Where the symbols take the states:
j685 u j532
j685 o j25
j685 d j111
j685 v j227
j685 p j692
j2 b j466
j2 u j604
j2 o j807
j2 d j507
j2 v j25
j2 p j12
j715 b j301
j715 u j472
j715 o j973
j715 d j325
j715 v j947
j715 p j557
j440 b j370
j440 u j52
j440 o j215
j440 d j494
j440 v j319
j440 p j425
j544 u j386
j544 o j457
j544 d j692
j544 v j370
j544 p j111
j104 u j466
j104 o j604
j104 d j513
j104 v j532
j104 p j978
j537 u j301
j537 o j472
j537 d j272
j537 v j588
j537 p j980
j522 u j980
j522 o j557
j522 d j301
j522 v j104
j522 p j63
j76 b j345
j76 u j449
j76 d j658
j76 v j489
j76 p j529
j704 b j203
j704 u j425
j704 o j225
j704 d j52
j704 v j715
j704 p j832
j97 b j829
j97 u j558
j97 d j828
j97 v j637
j97 p j489
j532 u j685
j532 o j921
j532 d j779
j532 v j822
j532 p j676
j127 b j832
j127 u j206
j127 o j663
j127 d j225
j127 v j591
j127 p j530
j32 b j227
j32 u j832
j32 o j206
j32 d j425
j32 v j459
j32 p j494
j386 u j544
j386 o j454
j386 d j676
j386 v j149
j386 p j779
j529 b j752
j529 u j538
j529 d j76
j529 v j384
j529 p j919
j591 b j557
j591 u j546
j591 o j576
j591 d j973
j591 v j345
j591 p j390
j566 u j458
j566 o j555
j566 d j784
j566 v j544
j566 p j588
j637 b j225
j637 u j255
j637 d j294
j637 v j872
j637 p j663
j919 b j497
j919 u j933
j919 d j529
j919 v j828
j919 p j658
j319 b j272
j319 u j325
j319 o j709
j319 d j287
j319 v j555
j319 p j472
j530 b j936
j530 u j312
j530 o j775
j530 d j127
j530 v j390
j530 p j985
j872 b j973
j872 u j732
j872 d j659
j872 v j658
j872 p j576
j498 b j709
j498 u j659
j498 d j681
j498 v j933
j498 p j732
j933 b j958
j933 u j919
j933 d j538
j933 v j598
j933 p j351
j390 b j711
j390 u j740
j390 o j211
j390 d j591
j390 v j752
j390 p j431
j775 b j530
j775 u j613
j775 d j663
j775 v j211
j775 p j294
j620 b j779
j620 u j794
j620 o j829
j620 d j454
j620 v j704
j620 p j921
j973 b j715
j973 u j880
j973 o j872
j973 d j431
j973 v j335
j973 p j591
j567 b j457
j567 u j432
j567 o j598
j567 d j954
j567 v j215
j567 p j761
j613 b j312
j613 u j775
j613 d j881
j613 v j681
j613 p j161
j384 b j15
j384 u j474
j384 d j489
j384 v j775
j384 p j828
j514 u j203
j514 o j425
j514 d j370
j514 v j537
j514 p j227
j996 u j863
j996 o j936
j996 d j822
j996 v j63
j996 p j149
j932 b j425
j932 u j225
j932 o j255
j932 d j215
j932 v j880
j932 p j206
j658 b j335
j658 u j351
j658 d j919
j658 v j97
j658 p j76
j15 b j223
j15 u j954
j15 o j384
j15 d j170
j15 v j530
j15 p j432
j676 u j692
j676 o j223
j676 d j532
j676 v j996
j676 p j386
j287 b j801
j287 u j711
j287 o j740
j287 d j459
j287 v j12
j287 p j319
j215 b j440
j215 u j985
j215 o j161
j215 d j312
j215 v j709
j215 p j932
j614 b j692
j614 u j223
j614 o j954
j614 d j25
j614 v j494
j614 p j457
j576 b j591
j576 u j927
j576 d j872
j576 v j76
j576 p j211
j227 u j822
j227 o j32
j227 d j514
j227 v j980
j227 p j863
j223 b j676
j223 u j614
j223 o j15
j223 d j921
j223 v j936
j223 p j454
j345 b j604
j345 u j807
j345 o j76
j345 d j335
j345 v j170
j345 p j752
j25 b j685
j25 u j921
j25 o j146
j25 d j794
j25 v j32
j25 p j614
j711 b j63
j711 u j287
j711 o j390
j711 d j557
j711 v j640
j711 p j325
j659 b j431
j659 u j498
j659 d j211
j659 v j919
j659 p j872
j558 b j761
j558 u j97
j558 d j598
j558 v j255
j558 p j718
j958 b j555
j958 u j497
j958 o j933
j958 d j90
j958 v j567
j958 p j876
j681 b j740
j681 u j211
j681 d j927
j681 v j538
j681 p j498
j779 u j111
j779 o j620
j779 d j386
j779 v j203
j779 p j532
j190 u j272
j190 o j325
j190 d j63
j190 v j458
j190 p j301
j211 b j390
j211 u j681
j211 d j576
j211 v j529
j211 p j659
j472 b j537
j472 u j715
j472 o j880
j472 d j319
j472 v j507
j472 p j459
j294 b j985
j294 u j161
j294 d j775
j294 v j659
j294 p j637
j784 u j978
j784 o j12
j784 d j466
j784 v j692
j784 p j566
j828 b j432
j828 u j598
j828 d j384
j828 v j294
j828 p j97
j507 b j588
j507 u j947
j507 o j876
j507 d j555
j507 v j794
j507 p j2
j53 b j458
j53 u j555
j53 o j497
j53 d j640
j53 v j454
j53 p j947
j513 u j588
j513 o j947
j513 d j458
j513 v j779
j513 p j104
j170 b j921
j170 u j146
j170 o j489
j170 d j829
j170 v j127
j170 p j15
j822 u j227
j822 o j832
j822 d j203
j822 v j522
j822 p j996
j598 b j567
j598 u j828
j598 d j474
j598 v j161
j598 p j558
j752 b j640
j752 u j90
j752 o j529
j752 d j345
j752 v j15
j752 p j497
j732 b j880
j732 u j872
j732 d j498
j732 v j351
j732 p j927
j663 b j127
j663 u j881
j663 d j637
j663 v j576
j663 p j775
j881 b j206
j881 u j663
j881 d j255
j881 v j927
j881 p j613
j954 b j614
j954 u j15
j954 o j474
j954 d j146
j954 v j312
j954 p j567
j921 b j532
j921 u j25
j921 o j170
j921 d j620
j921 v j832
j921 p j223
j985 b j52
j985 u j215
j985 o j294
j985 d j530
j985 v j431
j985 p j225
j312 b j494
j312 u j530
j312 o j613
j312 d j206
j312 v j740
j312 p j215
j466 u j104
j466 o j2
j466 d j588
j466 v j685
j466 p j784
j370 u j149
j370 o j440
j370 d j863
j370 v j272
j370 p j514
j90 b j12
j90 u j752
j90 o j538
j90 d j807
j90 v j954
j90 p j958
j829 b j620
j829 u j761
j829 o j97
j829 d j432
j829 v j225
j829 p j170
j146 b j25
j146 u j170
j146 o j718
j146 d j761
j146 v j206
j146 p j954
j432 b j454
j432 u j567
j432 o j828
j432 d j15
j432 v j985
j432 p j829
j947 b j513
j947 u j507
j947 o j335
j947 d j53
j947 v j620
j947 p j604
j459 b j980
j459 u j557
j459 o j546
j459 d j472
j459 v j2
j459 p j287
j63 u j801
j63 o j711
j63 d j522
j63 v j978
j63 p j190
j555 b j566
j555 u j53
j555 o j958
j555 d j12
j555 v j457
j555 p j507
j489 b j170
j489 u j718
j489 d j97
j489 v j663
j489 p j384
j203 u j514
j203 o j704
j203 d j149
j203 v j301
j203 p j822
j876 b j507
j876 u j335
j876 o j351
j876 d j958
j876 v j761
j876 p j807
j458 u j566
j458 o j53
j458 d j978
j458 v j386
j458 p j513
j546 b j459
j546 u j591
j546 o j927
j546 d j880
j546 v j807
j546 p j740
j557 b j522
j557 u j459
j557 o j591
j557 d j715
j557 v j604
j557 p j711
j449 b j807
j449 u j76
j449 d j351
j449 v j718
j449 p j538
j936 b j996
j936 u j494
j936 o j530
j936 d j832
j936 v j711
j936 p j52
j12 b j784
j12 u j640
j12 o j90
j12 d j2
j12 v j614
j12 p j555
j457 b j544
j457 u j454
j457 o j567
j457 d j614
j457 v j440
j457 p j794
j692 u j676
j692 o j614
j692 d j685
j692 v j863
j692 p j544
j718 b j146
j718 u j489
j718 d j558
j718 v j881
j718 p j474
j538 b j90
j538 u j529
j538 d j449
j538 v j474
j538 p j933
j978 u j784
j978 o j640
j978 d j104
j978 v j676
j978 p j458
j425 b j514
j425 u j704
j425 o j932
j425 d j440
j425 v j472
j425 p j32
j497 b j53
j497 u j958
j497 o j919
j497 d j752
j497 v j432
j497 p j335
j588 u j513
j588 o j507
j588 d j566
j588 v j111
j588 p j466
j431 b j325
j431 u j709
j431 o j659
j431 d j390
j431 v j497
j431 p j973
j604 b j104
j604 u j2
j604 o j345
j604 d j947
j604 v j921
j604 p j640
j863 u j996
j863 o j494
j863 d j227
j863 v j801
j863 p j370
j794 b j111
j794 u j620
j794 o j761
j794 d j457
j794 v j425
j794 p j25
j301 u j537
j301 o j715
j301 d j190
j301 v j513
j301 p j522
j325 b j190
j325 u j319
j325 o j431
j325 d j711
j325 v j53
j325 p j715
j980 u j522
j980 o j459
j980 d j537
j980 v j466
j980 p j801
j454 b j386
j454 u j457
j454 o j432
j454 d j223
j454 v j52
j454 p j620
j801 u j63
j801 o j287
j801 d j980
j801 v j784
j801 p j272
j927 b j546
j927 u j576
j927 d j732
j927 v j449
j927 p j681
j832 b j822
j832 u j32
j832 o j127
j832 d j704
j832 v j557
j832 p j936
j161 b j215
j161 u j294
j161 d j613
j161 v j498
j161 p j255
j272 u j190
j272 o j319
j272 d j801
j272 v j566
j272 p j537
j351 b j876
j351 u j658
j351 d j933
j351 v j558
j351 p j449
j761 b j794
j761 u j829
j761 o j558
j761 d j567
j761 v j932
j761 p j146
j474 b j954
j474 u j384
j474 d j718
j474 v j613
j474 p j598
j740 b j287
j740 u j390
j740 o j681
j740 d j546
j740 v j90
j740 p j709
j335 b j947
j335 u j876
j335 o j658
j335 d j497
j335 v j829
j335 p j345
j149 u j370
j149 o j52
j149 d j996
j149 v j190
j149 p j203
j255 b j932
j255 u j637
j255 d j161
j255 v j732
j255 p j881
j111 u j779
j111 o j794
j111 d j544
j111 v j514
j111 p j685
j880 b j472
j880 u j973
j880 o j732
j880 d j709
j880 v j876
j880 p j546
j494 b j863
j494 u j936
j494 o j312
j494 d j32
j494 v j287
j494 p j440
j640 b j978
j640 u j12
j640 o j752
j640 d j604
j640 v j223
j640 p j53
j52 b j149
j52 u j440
j52 o j985
j52 d j936
j52 v j325
j52 p j704
j225 b j704
j225 u j932
j225 o j637
j225 d j985
j225 v j973
j225 p j127
j206 b j32
j206 u j127
j206 o j881
j206 d j932
j206 v j546
j206 p j312
j709 b j319
j709 u j431
j709 o j498
j709 d j740
j709 v j958
j709 p j880
j807 b j2
j807 u j345
j807 o j449
j807 d j876
j807 v j146
j807 p j90

The rows follow the links: the fewer symbols apart two states are, the more alike their rows tend to be.

Some states and rows for them; each showing differs a little:
j63 -15,-2,0,4,22,-67,34,-18,36,-35,-47,-84,-94,21,38,48,-42,-51,27,-27,-41,35,-53,-3,40,9,-44,9,-23,-57,-33,23,-14,31,-12,16,-27,41,42,6,-15,19,-53,24,40,20,57
j958 -34,34,15,-12,-12,70,-16,20,66,9,25,16,26,45,-71,21,-41,39,-63,-20,69,-6,-9,-27,-15,22,25,46,-7,15,-19,-17,19,-90,-68,-7,-6,-35,0,21,26,-76,17,-41,-17,24,-60
j494 -21,-8,-14,-2,-62,-48,-40,39,33,56,10,69,-25,15,40,7,96,-27,-37,-3,13,28,-34,-51,-2,46,59,23,-21,-68,29,-17,3,4,10,64,-16,10,-20,-70,-60,-17,10,-29,15,34,42
j146 8,-19,-2,-32,-26,62,-60,7,-23,41,18,45,91,-23,22,13,54,-53,-38,32,57,-52,76,-2,-35,13,-32,-2,16,26,32,-25,-21,-29,40,-65,17,23,-23,15,-23,-8,76,3,51,-27,9
j223 -27,-29,47,-4,23,-19,35,31,17,-60,75,9,-17,7,25,17,0,0,-16,20,-29,58,30,36,16,48,-73,-11,7,-27,-5,18,-47,55,54,-6,18,55,39,26,-32,17,-39,30,18,7,68
j474 42,-38,-5,-81,0,32,-7,15,41,-14,55,103,46,12,38,40,41,1,-40,46,9,-23,65,13,-34,10,-7,29,37,-24,-6,-32,31,-7,7,-36,22,-20,-51,-13,-6,-29,4,-8,58,21,11
j709 -14,-1,-60,-35,13,59,-11,5,79,15,-37,30,-30,47,-13,39,-6,-21,13,-34,35,18,-35,-38,-10,-15,39,75,-17,34,13,8,26,-46,-116,53,-23,-1,10,-22,56,-38,28,-45,39,15,-49
j973 13,19,-44,42,60,39,5,-33,-46,-4,-57,-44,-1,-3,-58,-48,-66,-21,53,-22,-2,52,-17,14,6,-68,-50,22,14,31,9,32,-28,7,-26,32,-14,42,8,22,38,15,28,-9,-37,-40,-60
j752 7,22,42,0,24,12,-26,-7,23,-38,-19,-4,-27,17,-57,17,-67,0,-53,-22,5,89,19,38,-21,34,-103,32,42,-40,-66,-22,-18,-26,18,-19,16,-4,2,77,25,-31,-27,12,-23,20,20
j932 12,13,-59,-2,-49,54,-53,-22,-45,93,2,50,29,12,-31,-48,40,-17,-5,-2,43,-41,30,-28,-25,-23,79,-12,-28,49,62,-7,26,-23,-9,38,-37,-14,9,-47,-11,-3,75,-30,-12,-22,-37
j557 -8,-17,18,53,24,-64,-7,1,-39,-19,-70,-78,-30,-54,25,16,8,-66,41,31,-25,72,-58,12,22,-14,-58,26,2,-39,0,27,-49,17,21,15,35,45,6,14,-2,62,-8,11,-15,-34,9
j919 25,14,14,-10,40,11,50,-11,-10,-73,12,16,-17,13,-49,-20,-47,93,-9,-20,-27,41,22,44,-24,-44,-51,13,48,1,-64,16,11,-3,-24,-4,16,-23,-26,51,64,-51,-66,-13,-71,23,-38
j663 86,17,-41,-26,16,-23,-27,-33,-114,-15,-57,40,8,-11,17,-62,12,-37,21,30,-42,40,41,39,-22,-41,-43,0,35,-19,-20,-1,17,57,44,5,7,1,-42,-17,7,32,-30,-1,-19,-35,16
j335 -33,55,29,40,35,46,6,-45,-49,-12,-11,-51,7,-26,-88,-40,-89,32,-2,-29,23,17,19,41,-1,-32,-36,-20,27,37,-36,23,-26,-45,6,-50,30,-2,14,66,48,-14,17,13,-76,-22,-36
j489 72,-23,-2,-14,27,25,-8,-16,-68,-39,13,36,57,-18,21,-39,-5,-20,4,48,-27,7,75,55,-18,-34,-78,-21,59,3,-21,-3,11,47,55,-48,32,16,-45,38,3,25,7,14,4,-46,17
j312 20,7,-35,-38,-55,22,-81,-5,21,61,-6,103,-11,58,20,-2,66,-44,-35,-8,42,26,13,-45,-14,39,23,62,-2,-56,16,-23,34,-5,6,52,-50,9,-2,-49,-17,-32,22,-45,30,37,39
j530 49,18,-21,-29,-22,-1,-32,-68,-29,-24,-9,68,-44,71,-4,-55,-9,-41,-18,-31,-24,87,63,30,12,19,-70,44,26,-57,-12,1,-2,48,45,51,-44,31,18,19,-4,0,-21,-17,9,21,54
j170 32,-31,16,12,29,41,-24,-14,-47,-16,20,7,51,8,10,-43,-7,-41,-4,12,-20,8,82,34,0,1,-93,-15,33,20,15,-1,-38,18,85,-53,10,47,26,63,-20,17,35,43,4,-38,45
j449 37,-4,21,-30,-5,39,-48,19,-29,9,-39,2,58,-50,-21,22,26,15,-33,40,36,-40,-4,0,-42,-21,-6,21,29,-25,-28,-39,46,-60,-16,-76,59,-53,-99,-12,35,-14,-1,-12,-6,-9,-41
j227 -5,-6,-12,19,-48,-49,-51,-22,-29,59,-32,-44,-15,-8,55,-3,57,-35,-5,3,-7,-61,-2,-39,8,32,65,-24,-46,-33,41,-27,21,8,41,-8,-35,-29,7,-66,-68,40,33,14,40,2,41
j532 8,-17,31,39,13,-43,16,-12,-21,-30,32,-55,9,-30,41,9,-25,-29,11,5,-32,-35,48,27,24,20,-38,-66,-18,10,5,8,-34,53,77,-67,-4,7,28,29,-45,49,13,56,21,-22,80
j658 45,26,26,3,28,33,21,-30,-45,-43,-15,-14,25,-51,-64,-49,-51,53,-5,-3,-12,5,22,52,-19,-63,-32,-13,42,32,-52,5,17,-28,-12,-38,55,-26,-33,41,53,8,-13,10,-74,-36,-38

Each walk starts at a row. The symbols on each line, taken left to right, move it on to the next state.
Each answer is a row, close to the row of the state it stands for.
new walk
-47,-14,0,16,0,18,18,2,19,17,68,-41,26,-24,28,19,5,9,8,23,35,-120,10,-29,29,3,70,-70,-50,70,55,-16,-1,2,20,-30,-16,-28,44,-18,-29,12,45,35,30,-14,4
d p o d d p b d	-20,-35,19,-35,-22,-29,27,23,76,-4,62,-7,-9,25,80,55,28,-13,-38,8,-11,-58,2,-41,13,59,37,-15,-21,-11,14,-25,-1,11,39,-28,-29,9,7,-23,-61,-21,12,6,85,22,44
d o o d v v p	26,-20,-20,-9,-10,22,-57,-18,-18,62,-91,-35,31,-34,11,26,26,-88,2,8,58,-1,-37,-35,-27,-24,5,59,-4,-10,31,-22,-1,-67,-40,7,5,31,-16,-5,13,13,67,-18,38,-15,-32
new walk
9,35,-49,43,9,26,2,-63,-81,19,-17,23,1,15,-48,-102,-27,-8,41,-25,-25,40,51,33,-5,-63,-3,-19,-4,50,30,40,-8,50,25,52,-37,26,44,-4,7,31,17,-10,-69,-35,-3
v d u d u	27,11,-11,-11,41,8,14,-44,19,-33,-81,1,-51,26,-4,12,-41,-52,7,-15,-3,90,-12,19,3,-13,-89,73,25,-46,-54,16,-27,2,-33,41,-13,70,13,21,41,-8,-25,-8,7,16,4
p o v b b v	-54,-17,18,6,32,-14,73,29,25,-42,113,44,-27,13,-13,-21,-11,52,14,-27,-35,25,37,30,26,38,-18,-31,8,47,16,40,-54,62,20,27,16,55,59,27,-12,-16,-26,6,-27,-18,33
new walk
53,-5,-25,-20,29,49,25,-13,-58,-54,45,30,41,-20,-15,-62,-32,36,6,33,-23,-3,84,62,-14,-56,-48,-40,41,90,-20,30,21,25,1,-29,8,-5,-14,21,35,8,-8,1,-34,-49,-32
u b p p u d v	63,11,-37,24,-12,-1,-50,-62,-73,19,-43,15,-2,-3,-15,-86,-9,-62,14,-17,-29,52,47,25,-24,-17,-63,0,14,-40,-9,9,-29,39,70,17,-17,43,7,6,-12,30,8,9,-27,-13,37
b v o d u	-15,-10,-55,-1,-2,41,-34,-5,-6,52,-61,-28,38,-10,-16,3,-13,-45,24,-4,52,-14,-42,-31,-19,-64,39,42,-23,55,33,13,5,-58,-73,23,-22,-4,7,-33,49,5,55,-55,3,-25,-80
new walk
-3,22,-3,54,-20,-63,-37,-20,-83,13,-20,-1,-13,-16,3,-58,38,-25,31,11,-36,53,5,16,25,2,-27,-15,-9,-46,49,24,-51,65,83,42,19,44,3,-20,-39,56,-10,9,-44,-14,57
d b u u d o b o	-35,12,-20,26,-9,-51,44,-1,-22,-19,44,47,-49,24,-19,-64,15,33,27,-37,-53,55,-9,13,25,6,19,-12,-19,11,21,39,-20,64,18,109,-36,33,35,-28,-12,-5,-46,0,-51,12,40
d u u u o d	33,4,-32,-12,-61,25,-82,-32,-54,83,-46,50,49,17,10,-43,76,-78,-23,-7,23,-6,43,-8,-35,-3,40,15,-16,-30,48,-15,26,-32,29,0,-22,-5,-10,-38,-25,8,70,-14,13,6,10
new walk
45,-18,-50,-53,10,37,13,20,42,-11,-34,45,5,39,-6,44,8,31,6,11,8,-1,-35,-6,-8,-55,41,57,5,18,-30,6,58,-34,-102,18,-2,-17,-55,-33,59,-31,-5,-62,23,0,-63
d d v b p o u v	63,-24,4,-64,41,24,37,10,5,-88,39,68,16,19,24,-4,-13,9,-18,34,-34,39,87,74,-15,-8,-88,-4,54,-13,-46,-14,20,65,25,-12,13,19,-29,7,20,-5,-26,18,0,16,13
b p o b v	4,40,-47,3,0,9,18,-36,-5,-10,18,70,-60,76,-51,-79,-16,18,-7,-30,-34,60,35,10,12,-1,-11,0,21,21,10,22,2,55,5,94,-56,25,44,-2,15,-4,1,-31,-41,-6,11
new walk
12,20,4,-26,-1,55,-15,10,-19,22,-14,-2,71,-15,-40,-9,-14,61,-4,20,41,-51,-3,11,-43,-39,44,-2,29,56,-13,-28,42,-90,-30,-52,61,-71,-65,-7,49,-31,2,-18,-31,-21,-87
u u d b u	-27,31,32,3,20,38,37,-14,27,-46,6,5,-38,42,-86,-23,-88,54,-38,-35,13,50,19,41,6,21,-61,7,36,8,-49,-2,-26,-15,-23,-10,16,5,30,70,47,-50,-10,10,-60,15,-9
v d p u o p v d	46,5,-57,-52,-36,27,-5,6,13,23,9,97,-3,51,5,-34,35,25,-18,-3,-4,-14,22,-8,-26,-14,88,22,5,20,5,-17,53,-17,-54,51,-24,-41,-44,-58,27,-44,4,-56,4,25,-31
new walk
55,22,-56,5,25,18,-5,-16,-93,-15,-20,36,5,14,-36,-96,-2,35,38,14,-33,24,44,39,1,-81,11,-27,22,41,-25,10,37,54,15,35,-18,-8,-30,-40,30,37,-16,-4,-60,-23,-16
d p v u p	73,-23,-54,-24,13,26,-40,7,-21,16,-98,-3,44,-34,48,36,48,-57,20,34,24,-5,-23,-12,-43,-50,0,33,22,-26,7,-17,36,-33,-31,-27,25,-24,-78,-29,27,25,16,-19,38,11,-59
u b p o b u	27,-19,-27,-43,-19,11,-44,5,63,16,-71,11,9,25,18,69,15,-72,-20,-20,37,30,-29,-46,-15,12,0,93,1,-45,3,-22,-4,-72,-72,16,-18,18,-17,-13,31,-32,22,-38,61,26,-18
new walk
-24,-3,-10,19,37,-46,76,-17,50,-60,-12,-84,-87,21,3,33,-71,11,58,-56,-56,8,-56,-1,46,1,-2,-10,-29,8,-9,30,-6,35,-52,44,-43,11,52,7,9,17,-36,0,-9,11,11
v u d p d	-21,2,67,4,-30,-39,-16,27,85,10,-18,-35,-26,-11,26,77,-13,0,-43,-18,20,-49,-49,-37,5,68,19,-4,-15,-60,-30,-38,18,-36,3,-59,-4,-41,-8,-11,-37,-36,-19,21,34,53,30
p p o v p	-22,-46,18,-3,-22,-4,-38,48,-2,51,56,20,80,-51,50,21,72,-39,-19,50,46,-41,22,-22,-3,32,-2,-25,-8,24,64,-2,-35,-25,54,-58,63,30,-9,-16,-59,21,31,14,35,-14,18
new walk
-21,35,3,48,-21,-36,28,-33,-59,0,4,-64,-43,-7,0,-55,-23,27,34,-31,-61,-29,-8,10,48,-7,49,-49,-41,30,15,35,-6,63,44,21,-37,-11,56,-17,-34,52,3,20,-51,-15,28
u p u u v o v p	-49,-4,74,-5,-23,-11,-32,56,90,21,11,10,10,-19,-4,69,43,18,-48,34,47,7,-47,-47,-19,80,8,29,-2,-58,-2,-13,-11,-69,-11,-15,43,-4,-25,20,-28,-60,-18,-14,12,53,10
d d b u d d	-14,20,83,24,10,-67,38,-4,38,-41,-2,-83,-60,0,2,54,-62,11,-21,-10,-51,1,-9,11,23,62,-40,-31,-10,-56,-54,-18,-22,22,39,-42,7,-24,28,31,-37,-11,-53,38,-8,29,43
